Here is a tiny trained network, its code and every weight. The questions are about switching its units off for an input and a target symbol, where a switched-off unit gives its printed mean instead of its output.

import numpy as np


def w(rows, s, z=0):
    codes = np.array(rows[::2]) - 128.0
    scale = np.full(codes.shape[1], s)
    scale[-1] = z or s
    return codes * scale


def f(y):
    return y / 2 * (1 + np.tanh(0.7978845608 * (y + 0.044715 * y**3)))


def softmax(a):
    e = np.exp(a - a.max(-1, keepdims=True))
    return e / e.sum(-1, keepdims=True)


def log_softmax(a):
    a = a - a.max(-1, keepdims=True)
    return a - np.log(np.exp(a).sum(-1, keepdims=True))


def net(x, mask):
    ids = ['εζηθστ'.index(c) for c in x.split()]
    T = len(ids)
    res = E[ids] + P[:T]
    u = 0
    for l in range(2):
        q, k, v = (res @ M[l].T for M in (Q, K, V))
        z = softmax(np.where(np.tri(T) > 0, q @ k.T / 3**0.5, -1e9)) @ v
        res = res + np.where(mask[u], z, O[l][:, -1]) @ O[l][:, :-1]
        u += 1
        y = f(res @ A[l][:, :-1].T + A[l][:, -1])
        res = res + np.where(mask[u : u + 12], y, B[l][:, -1]) @ B[l][:, :-1]
        u += 12
    return log_softmax(res[-1] @ U[:, :-1].T + U[:, -1])


Q, K, V, O, A, B = {}, {}, {}, {}, {}, {}
E = w([
[144,145,191,79,106,128,82,116,137],'ε',
[92,133,137,172,134,156,157,43,76],'ζ',
[117,88,151,82,86,85,129,102,141],'η',
[137,100,152,40,205,221,152,140,116],'θ',
[81,79,120,108,177,205,6,112,187],'σ',
[155,112,157,56,67,184,209,69,111],'τ',
],0.023)
P = w([
[138,12,92,218,107,77,70,77,151],'0',
[118,65,138,177,16,103,20,171,65],'1',
[130,60,168,215,62,166,56,143,149],'2',
[98,178,125,57,184,90,67,124,54],'3',
[108,168,81,136,169,134,127,26,212],'4',
[119,122,229,140,212,192,124,145,164],'5',
[74,110,183,145,26,129,94,188,99],'6',
[201,181,21,187,214,137,156,34,252],'7',
[113,214,31,71,143,94,88,117,65],'8',
[113,131,193,180,158,161,205,134,228],'9',
[36,84,212,124,118,110,207,215,104],'10',
[132,167,36,125,94,166,118,131,203],'11',
[89,179,70,80,116,155,99,152,118],'12',
],0.012)
Q[0] = w([
[177,151,108,191,1,149,112,130,206],'0.h0',
[126,83,186,210,134,105,120,212,172],'0.h0',
[197,59,188,129,124,161,163,123,86],'0.h0',
],0.0098)
K[0] = w([
[148,157,168,155,160,116,175,87,221],'0.h0',
[194,139,2,129,165,115,76,60,124],'0.h0',
[192,224,82,70,125,90,146,144,100],'0.h0',
],0.012)
V[0] = w([
[173,161,152,206,205,102,158,61,187],'0.h0',
[4,42,2,97,108,195,32,74,254],'0.h0',
[238,56,162,15,120,82,146,164,226],'0.h0',
],0.0041)
O[0] = w([
[63,245,153,212,98,144,132,106,200,2],'0.h0',
[247,148,17,172,152,174,71,225,81,250],'0.h0',
[254,65,178,145,113,140,180,75,157,250],'0.h0',
],0.0067,0.0033)
A[0] = w([
[100,129,136,207,166,94,94,113,78,197],'0.n0',
[147,124,181,137,114,90,95,98,109,97],'0.n1',
[160,129,182,114,81,116,152,82,105,115],'0.n2',
[115,84,127,153,169,100,71,82,147,98],'0.n3',
[124,143,157,128,116,162,198,83,109,72],'0.n4',
[122,165,105,215,196,105,171,60,97,105],'0.n5',
[86,153,123,134,84,146,109,82,103,157],'0.n6',
[98,145,141,148,132,113,126,121,1,91],'0.n7',
[134,91,137,108,136,169,87,78,89,181],'0.n8',
[123,100,114,76,175,179,114,100,164,146],'0.n9',
[114,132,183,80,121,75,80,78,185,254],'0.n10',
[123,72,88,161,129,69,131,115,115,195],'0.n11',
],0.0098,0.0035)
B[0] = w([
[62,157,109,44,114,189,22,68,131,146],'0.n0',
[160,157,203,93,163,105,72,102,103,154],'0.n1',
[126,168,171,139,96,157,147,57,81,231],'0.n2',
[140,182,147,177,49,120,130,69,133,158],'0.n3',
[113,118,83,189,153,209,173,130,106,209],'0.n4',
[43,124,159,144,142,75,44,171,100,150],'0.n5',
[108,76,79,166,177,108,87,152,98,154],'0.n6',
[119,89,63,209,113,178,131,88,176,148],'0.n7',
[81,106,121,131,207,113,122,71,127,252],'0.n8',
[148,81,15,104,188,163,160,103,87,233],'0.n9',
[151,91,183,143,89,78,90,114,254,213],'0.n10',
[126,142,146,131,87,120,74,152,233,144],'0.n11',
],0.007,0.011)
Q[1] = w([
[209,126,139,135,1,194,97,100,195],'1.h0',
[124,147,181,249,100,140,143,207,122],'1.h0',
[83,64,246,90,141,128,121,173,95],'1.h0',
],0.0094)
K[1] = w([
[179,211,115,117,163,145,220,147,242],'1.h0',
[182,177,27,175,179,83,131,13,212],'1.h0',
[112,188,75,16,87,2,164,119,41],'1.h0',
],0.0063)
V[1] = w([
[107,158,1,170,14,38,187,69,158],'1.h0',
[191,8,105,72,149,59,145,171,155],'1.h0',
[206,129,180,55,135,81,93,207,158],'1.h0',
],0.0059)
O[1] = w([
[105,75,2,9,127,8,119,19,115,31],'1.h0',
[118,78,65,93,34,250,55,96,220,112],'1.h0',
[126,220,153,101,98,174,148,93,167,2],'1.h0',
],0.0075,0.0085)
A[1] = w([
[97,63,135,131,124,106,13,107,177,91],'1.n0',
[129,90,90,159,189,128,151,100,48,63],'1.n1',
[192,107,141,72,54,155,183,156,89,35],'1.n2',
[183,75,227,98,63,146,165,66,124,28],'1.n3',
[95,151,85,180,153,149,99,126,95,68],'1.n4',
[141,88,188,204,89,54,104,101,129,29],'1.n5',
[254,160,119,47,97,143,86,178,174,183],'1.n6',
[40,227,211,129,109,52,127,107,180,224],'1.n7',
[153,154,153,91,180,159,188,140,135,254],'1.n8',
[150,184,133,48,103,90,160,139,123,9],'1.n9',
[184,103,172,68,146,156,162,75,124,175],'1.n10',
[171,122,101,72,128,126,168,114,70,174],'1.n11',
],0.0081,0.003)
B[1] = w([
[143,166,172,123,151,146,111,92,174,223],'1.n0',
[96,158,98,130,121,169,162,126,129,246],'1.n1',
[115,117,148,147,179,101,110,109,134,166],'1.n2',
[133,192,110,132,119,131,173,138,105,249],'1.n3',
[136,129,166,109,130,78,177,139,132,175],'1.n4',
[172,113,133,122,159,152,174,195,107,188],'1.n5',
[106,126,50,83,153,112,120,142,122,183],'1.n6',
[135,100,84,211,88,149,95,85,86,159],'1.n7',
[122,48,128,108,73,106,112,129,108,188],'1.n8',
[201,186,113,49,95,133,254,133,203,126],'1.n9',
[159,114,92,107,104,111,111,138,115,233],'1.n10',
[113,133,211,190,75,153,146,138,165,176],'1.n11',
],0.012,0.018)
U = w([
[69,253,128,79,188,177,186,216,188,47],'ε',
[204,94,191,109,178,56,159,100,145,30],'ζ',
[74,99,36,83,147,106,120,224,112,231],'η',
[96,195,84,16,119,73,170,95,171,75],'θ',
[143,196,71,195,38,131,130,92,83,72],'σ',
[41,101,183,212,157,113,58,19,200,254],'τ',
],0.0054,0.0038)

Each question gives the input, a string of symbols that net reads in full, and the target symbol t.
The units are the heads (3 rows each of Q, K, V and O) and the neurons (one row each of A and B). Each row of codes is followed by its name. A weight is (code - 128) times the scale printed after its matrix; where a second scale follows, it is the last column's (O, A, B and U).
mask holds one flag per unit, layer by layer, with each layer's heads first. A switched-off unit (its flag False) gives its mean, the last column of its rows in O or B, instead of its output. The means were averaged over made-up inputs and are rounded, as every weight is.
A unit's drop is (log p(t) with every unit on - log p(t) with that unit switched off) / (log p(t) with every unit on - log p(t) with every unit switched off).
The circuit of an input: a set's keep is (log p(t) with only the set's units on - log p(t) with every unit switched off) / (log p(t) with every unit on - log p(t) with every unit switched off). Starting from the 12 units with the biggest drops (on a tie, the unit counted first), units are removed one at a time, each time the one whose removal leaves the highest keep (on an exact tie, the one counted first), for as long as the keep stays at least 0.8.
circuit, biggest first: the units of the circuit, biggest drop first
k most important neurons: the k neurons with the biggest drops, biggest first
k most important neurons of layer l: the k neurons of layer l with the biggest drops, biggest first
drop when u is switched off: that unit's drop, to one decimal
input ζ ε θ τ τ ε η θ η, target θ: 3 most important neurons -> (0.n9, 0.n8, 0.n4)
input θ τ ε ζ σ ζ, target ε: most important neuron -> (1.n1)
input τ τ ε σ τ η ε η τ σ ζ, target τ: circuit, biggest first -> (1.n3, 0.n5)
input ζ ε τ τ θ η ε σ τ ζ η σ ζ, target η: circuit, biggest first -> (1.h0, 0.n5)
input η ε η τ ζ σ η, target τ: circuit, biggest first -> (0.h0, 1.n3, 1.n10)
input θ τ σ ε ζ τ η σ, target ε: 2 most important neurons -> (1.n10, 1.n8)
input τ η σ τ ζ τ σ, target ε: circuit, biggest first -> (0.h0, 1.n8, 1.h0)
input ε τ ε ε θ, target η: circuit, biggest first -> (1.n0, 0.n9)
input σ τ τ τ ε, target ζ: 2 most important neurons of layer 1 -> (1.n1, 1.n5)
input ζ θ τ τ τ τ τ ε σ, target τ: circuit, biggest first -> (1.n3, 1.n0)
input η τ η ζ σ τ τ ζ θ η τ ζ, target η: circuit, biggest first -> (1.h0, 0.n5, 0.n7, 0.n6)
input σ ε ζ ε σ σ, target η: 2 most important neurons -> (1.n3, 0.n9)
input ε η ε θ ζ ε, target ε: circuit, biggest first -> (1.h0, 0.n10, 1.n3)
input τ τ τ τ σ θ η, target η: 2 most important neurons of layer 0 -> (0.n8, 0.n2)
input η ε ε η η ζ σ ε ε ζ σ ε, target τ: 2 most important neurons of layer 1 -> (1.n7, 1.n3)
input τ σ σ τ τ σ σ ζ τ τ σ σ η, target η: circuit, biggest first -> (0.h0, 0.n2, 1.n3)
input ε ε τ θ τ τ η ζ σ, target τ: most important neuron of layer 1 -> (1.n3)
input τ ε ε ζ, target τ: 4 most important neurons -> (0.n7, 0.n0, 1.n3, 0.n11)
input θ τ ζ τ ε τ η ε τ σ ζ, target ε: 3 most important neurons of layer 1 -> (1.n1, 1.n8, 1.n10)
input σ τ ε τ η, target σ: 3 most important neurons -> (1.n7, 0.n9, 1.n3)
input θ ε θ ε, target σ: 2 most important neurons -> (1.n7, 0.n9)
input τ σ ε ζ τ θ σ τ τ σ, target η: 3 most important neurons -> (0.n9, 0.n10, 1.n3)
input ζ ε η, target τ: 2 most important neurons -> (1.n3, 1.n0)
input η τ ε, target θ: most important neuron -> (1.n6)
input ε τ ζ η ε τ η τ θ ε, target ζ: drop when 1.h0 is switched off -> 1.5
input η τ η, target θ: drop when 1.n6 is switched off -> 0.1
input θ σ τ τ η ζ τ τ η τ η θ, target η: drop when 1.n8 is switched off -> 0.2
input θ τ τ η θ τ σ ε ε ε, target σ: drop when 0.h0 is switched off -> 0.6
